Each row has a class, written as a number after it.
[-21   6 -11  -8  32  18 -38 -30  17 -12 -20 -18  63   5 -36   1  14  19
 -21  12   7  32   0  -8   8 -11  41  28  35  10  33  39] | 8
[-18   6  -3 -14  10  13 -41 -43  25  -4   2  -6  50   2 -30   0   8  37
 -21  36  23  19  -6  -9   2  -7  -8  50  26  18  31  51] | 10
[ -5 -10  -2   3   3  -4  49  61   0  32  61 -40 -40 -23   6 -12   2 -22
  35 -11 -24 -28  -4  18 -23   7 -27 -72  10 -35  17 -27] | 3
[  0  33  22  -4 -15  12   1   1   9   2  23  21 -18 -10 -13  14 -17  24
 -11  36  10  17  19 -15  11 -13 -16  19   3  23 -11  22] | 2
[ -8 -22  -6 -13  40  -2  39  56   0  39  45 -60 -20 -28   0 -16   1 -38
  44 -21 -26 -46 -10  14 -12  11 -22 -83  47 -65  28 -37] | 10
[-15  12   4  18   3  -9  25  24 -19   4  18   1 -11  -4   2  -6   4 -30
 -17  -1 -42   5  13   3  -8 -17  16 -10  -7 -23 -20 -25] | 1
[-15  -2  30 -13  -3 -14  55  47  12  30  61 -11 -18   6  12  -2 -11  -1
   0  11 -28  -9   0   5  -1  12 -22 -42  10 -27   7  -9] | 5
[ 10  16  41  10 -29 -32  69  73 -13  28  62  26 -75   2  37  -5   6 -22
   3  13 -50  -8  29  -5 -14  16 -31 -46 -33 -19 -44 -34] | 7
[  3  -5  -4   3  -1   6  29  51  -5  29  52 -32 -49 -16  -7  -2 -15 -10
  40   6 -16 -25   3 -13 -18  14 -24 -62  17 -27  12 -19] | 8
[  0 -18 -42  42  21  17 -22  29 -34   5  -8 -37 -25 -23 -12 -14 -18 -28
  27 -29 -11 -21 -10   6 -34 -26   1 -35  13 -47  24 -38] | 9
[-43 -36  -7 -25  69   7   7 -11  20  13  20 -64  81  -9 -11 -10  41 -12
 -17 -30 -29  -8 -34  44 -14  -3  44  -4  50 -33  56  -5] | 2
[ 22  16  21   5 -34 -14  48  31   8  20  75   2 -44  13  16 -10   6 -18
   3  31 -44 -17   4   2  -8  10 -28 -19 -15  -5 -28 -27] | 1
[ 33  34  -1  26 -32   4  -9  41 -14   6  15  11 -70   1  -2  -4 -32   6
  29  31  -3 -18  11 -29 -12 -15 -42 -28 -15 -11 -18 -13] | 9
[ -7   8 -11  -3   8   6  -1  28  -8  11  27 -18 -28  -8 -13  -7 -10 -12
  11   3 -12 -31  -2  10  -4  -6 -39 -39  17 -18  14  -9] | 1
[ -4  12  -8  16  -2  12   5  16   1   7  16  -9   0 -12 -18  -2   8  11
   8   5   3   4   7   5  -6  -6  -2 -11   3  -2  13  19] | 3
[ 16  40  18  11 -28  24 -30 -33  13 -14  -8  43  24  13 -30  13 -14  44
 -34  47  41  48  30 -26  27 -10  -2  56   0  43  -8  67] | 5
[ 10  24  24   0  -4 -14  28   3  27   5  27  -5  16  13  -6  -5  28 -12
 -23  33 -33  26   3  10  16  12  21  19   0   1 -22  -3] | 6
[ 64   8 -48  49 -44  47 -54  -4 -26  -2   3   6 -57  -6 -24  -6 -18   7
  31  32  30 -35  22 -29 -44 -28 -67  -4  -1  -6  -4  -4] | 7
[ 27   6 -11   9  24  28 -27 -25  15 -21  -2 -28  39   0 -24  -6  27  12
  -7   6  29  13  -6  12  -3  -5  34  37  43  14  24  40] | 4
[-24 -20  -7  17  41   4  22  -4   0  -1   8 -39  49 -12   0  -9  38 -39
 -23 -28 -31  29  -4  31  -4  -9  69   2  35 -25  13 -13] | 4
[-28 -48 -28  22  51  -7  52  50 -12  26  27 -71  13 -29  15 -23  27 -73
  20 -66 -54 -14 -10  43 -27  -5  41 -79  24 -74  30 -67] | 3
[ 26  55  25  16 -66  -1   2  -9   8  -8  33  56 -35  22  -2   5 -10  25
 -28  67  -7  24  30 -29   8  -9 -32  47 -40  47 -52  19] | 1
[ -5  69  53  -9   4  -8  31  36  10   7  18  30 -33 -15  -2  16  -2  13
  -8  32 -14  12  26 -29  48 -14   1 -14  12  10 -39  13] | 2
[ 70  20 -21  42 -37  40 -20   4 -11   2  12  10 -40 -14 -15  -4   0  -2
  22  35  23 -12  34 -27 -22 -15 -33   0  -1   6 -29  -2] | 7
[ 16 -31 -40  45   1  22  -1  35 -34  17  32 -36 -41 -24  -2 -11   1 -35
  26 -15 -22 -37   4   3 -57 -19 -31 -41  12 -49  15 -44] | 7
[ -5 -12   7 -10   1 -22  23  47  14  19  74 -27 -41  17  11 -15  19  18
   4  15 -45 -47 -29  22 -44   1 -58 -18  14 -21  29 -21] | 7
[  62   61   -6   31  -56   29  -32   29  -25   -4   18   38 -114  -16
  -20   15  -43   40   39   49   33  -39   32  -59   -9  -17  -84   -1
   -8   23  -26   11] | 2
[ 34  28   8  14 -21  10 -18  -6  16 -11  15   4 -12  10 -16   5 -12  29
  -6  47  13  13   6  -3   1   6  -8  51   0  28  -2  34] | 6
[ 17   8  15  -2  11  -7  32  36  13  16  35 -28  -3  -2  12 -18  13 -27
  13  12 -28  -1  -1   5   1   7  18 -36  11 -31  -4 -26] | 9
[  0 -24 -44  43 -24  28 -34 -24 -16  -3  13 -14  -9  -9 -18  -1 -20  10
   1   9  -2   9   1 -22 -48 -18  -1  27  -2   3  19 -10] | 8
[ 18  21  13   5   5  15  22  21   2   8  25  -8  -8 -17  -7  -2  -6 -17
   6  17   3   4  23   3  20   5   8 -15   9  -2 -14   9] | 1
[ -7  38   8   3 -18   4 -30   4   8  -3  -3  25 -28   0 -25   8 -35  35
  -6  47  24  18   3 -21  13 -19 -32  13  -8  20   0  32] | 9
[ 33   6 -35  17   4  37 -70 -35  -3 -16 -20 -14  16  -8 -38  -8  -1  32
  14  12  43 -14  -3 -19 -22 -17 -20  42  36  10  35  36] | 10
[-25  17  16  21 -16 -24  17  37 -20  15  23   4 -36  -3   8   4  -5   5
  -4  13 -48  -5   1 -14 -14 -14  -2 -13  -9 -24 -16 -18] | 0
[ -9  -1 -27  -6  20  20 -51 -22   3   3 -15 -21  15 -13 -35  -3  -5  10
  12   7  28 -13 -10 -13  -1 -15 -32  -6  36 -10  35  22] | 10
[-17 -35 -30  35  12  -1  37  42 -20  20  39 -49 -13 -18  10 -17  14 -45
  21 -41 -45 -15  -7  23 -46 -11  13 -53   1 -57  22 -54] | 3
[ 31  64  39   1 -29  10  17  12  10  -4  22  38 -30  -8 -12   7 -18   4
 -12  60  19  32  48 -24  42  -1  -1  16  -9  34 -48  34] | 1
[-27  28  30 -17  23  -3  -6  -8  36  -5   3   0  48   5 -16  -2   4  33
 -33  36   5  45  -6   9  29  -7  35  38  15  19  13  44] | 9
[ -2  -6   7  -6  10  -6 -12   0  18   3  37 -36  22  10  -1  -9  20  33
  -3  11 -16 -15 -30  18 -22   0   0  26  25   0  32  17] | 0
[ 15  -2 -45  21 -10  39 -63 -26 -15 -10 -19 -13 -20 -21 -38  -1 -21  21
  14  20  46 -24  -3 -13 -27 -22 -39  12  23   6  29  27] | 4
[ -5  43  28  25   0  -7  16  -2   5 -12 -16  25  23  -1 -15  11  10  -8
 -42  27 -17  67  31  -7  32  -7  59  47 -12  12 -41  16] | 6
[ 53  19  -4  23 -11  31 -12  -2   4 -10  18 -11 -21 -12 -15  -4   0  15
  17  25  33  -4   9  -3  -7   0   0  21  25  18   3  29] | 4
[-16  37  21 -13  13 -18 -40  -9  10 -21 -29  26  28  41 -31  -1  10  50
 -45  19  -7   4 -13  -9   5 -27 -10  40  16  12  23  48] | 5
[-15   9  18   9  28 -21  54  38  -9   9  26 -16   8  -2  11 -12  27 -57
 -17 -19 -60  11  11  18  10  -3  47 -30   6 -40 -19 -38] | 1
[ 13  -7 -38   8  25  24 -37 -24  -7  -8 -14 -36  42   0 -20 -17  25 -28
  -3  -9  -5 -21  -7   5 -16 -19   9  -8  26 -25  20 -10] | 1
[  2   5  12  -8  26 -13  13  16  26   1  30 -37  18  12 -10  -9  23   8
 -11  21 -28  -5 -21  23  -8  11  17  24  25  -9  17   8] | 6
[ -1  12   7   3 -12   3   8  31   5  16  46   0 -41  -5  -8  -1   1  18
   4  36  -9 -16   6  -4 -13  -5 -49 -11   6  -2   3   8] | 7
[-40 -24   4 -30  54 -12  39  26  15  18  29 -58  30  -7   1 -13  33 -27
  -1 -24 -32 -15 -25  43  -5   7  23 -46  47 -42  35 -14] | 4
[  7  12  -6  12  10   5 -11  -1  18 -12  14 -18  31   7 -19  -9  32  30
 -11   9  -4   7 -10  10 -20 -13  19  34  15  11  26  30] | 3
[-22   0  35  14 -10 -24  70  43  -1  23  55   5  -8   8  25  -1   1 -20
 -22  -3 -56  21  10   3  -3   3  17 -24  -8 -29 -16 -29] | 5
[-38 -13  31 -32  36 -39  25  20  33  12  60 -50  44  25  12 -14  48  24
 -22   1 -58 -12 -48  40 -16  10  22  16  32 -15  39   7] | 0
[ 34  13 -26  23  -9  31 -30 -20  -9  -8  -3  -7   5  -4 -19 -13   3 -15
   3  14  11  -8  14  -6  -7 -15  -2   7   6   0  -7   0] | 1
[-11  40  32  -4 -16  -1  -2   1  21  -3  23  33  -3  11 -16  11   6  40
 -35  58   5  36  22 -12  12 -16 -17  41  -5  32 -17  46] | 7
[-13  -4  -1   8 -20 -21  29  17  18  13  54 -12  -4  21   6 -14  30  11
  -8   9 -46  -7 -17  17 -33  -4 -19  -1 -17  -5   6 -16] | 3
[ 18  29   8  14  -7  14  21  23   8   7  19   1 -10 -17 -15   0   4   2
  11  18  15  18  26  -5  14   1   9 -16   2   3  -8  23] | 3
[  7 -33 -23   6  34  16 -30 -39  31 -11  15 -60  75  12 -23 -13  30  13
 -21   8  -3   6 -38  44 -28   8  35  68  35   5  55  25] | 6
[-23 -15 -21   8   9   8  -3   6   8  12  26 -32  14  -7 -13  -9  11  13
   6  -2  -8 -13 -18  19 -24  -5 -10 -14  11 -15  42  10] | 3
[-64 -41 -18 -26  81 -20   2 -12  17   0   7 -71 101  28   0 -29  67 -40
 -38 -44 -74  -7 -42  62 -15  -9  61  -8  41 -50  51 -28] | 1
[ 26  63   4  22 -45  24 -54 -18  -4 -21 -19  62 -31   3 -41  16 -10  60
 -22  63  42  24  33 -41   6 -32 -48  59 -14  51 -22  58] | 7
[-25 -32 -23  -1  24   4 -30 -36  11   0   1 -33  78  30 -14 -17  34   6
 -33 -11 -27  -9 -34  17 -29 -16   8  16  28 -26  50   2] | 5
[ 25 -17 -30  20  -7  15  -3  18  -3  15  35 -38 -24   2 -10 -12   1 -10
  33   3 -23 -32  -7 -12 -40   1 -21 -34  15 -25  19 -29] | 8
[ 23 -13 -43  55 -14  42 -21 -10 -32  -6  -2 -18 -19 -28 -14  -3 -15 -19
  15  -3  19   1  18  -9 -36 -24   7   6  10 -14   0 -10] | 4
[-52 -18  18  -5  37 -36  52  48   1  21  47 -30  14   5  13 -14  45 -26
 -31 -17 -83  -3 -16  32 -32 -14  15 -25  14 -49  12 -42] | 7
[ 20  29  28   4 -58 -10   4  21  11   8  65  18 -65  14  10   5 -21  60
  11  49  -2 -13  -6 -12 -16   7 -53  26 -16  30  -8  21] | 0
[-20 -20  -1  -9  41   2  17  26  12  20  39 -43  23  -6  -5 -12  36 -13
  -2  -9 -27 -14 -13  32 -14   2   0 -31  36 -32  31  -5] | 7
[-39 -17   8 -21  28 -12  20  18  22  18  43 -38  27   8  -7  -5  14   6
  -7   4 -38   2 -20  11 -14  10  13 -18  27 -18  37   2] | 8
[ -3  42  17  -4   3   9 -16  -3   9  -2  -8  20   4  -7 -27   7  -5  23
  -5  30  21  23  22 -26  29 -12 -11  15  20  12  -7  42] | 10
[  4 -13   6 -18  42  -2  27   9  20   4  39 -49  46   2   1 -23  40 -16
 -11  -9 -29 -17 -18  39  -9  13  37   3  37 -20  26  -7] | 1
[ 53  -7 -16  23  -2  15   9  60 -16  16  52 -37 -73 -12  -2 -18   0 -12
  48   6  -7 -62   3   6 -46  -1 -52 -46  23 -37  16 -25] | 7
[ 38  20  -2  16 -15  38 -21  -7  11  -1  10  -1  -8 -26 -23  -2 -29  20
  15  37  53  21  12 -11   9  -2  -1  18   8  23   2  33] | 9
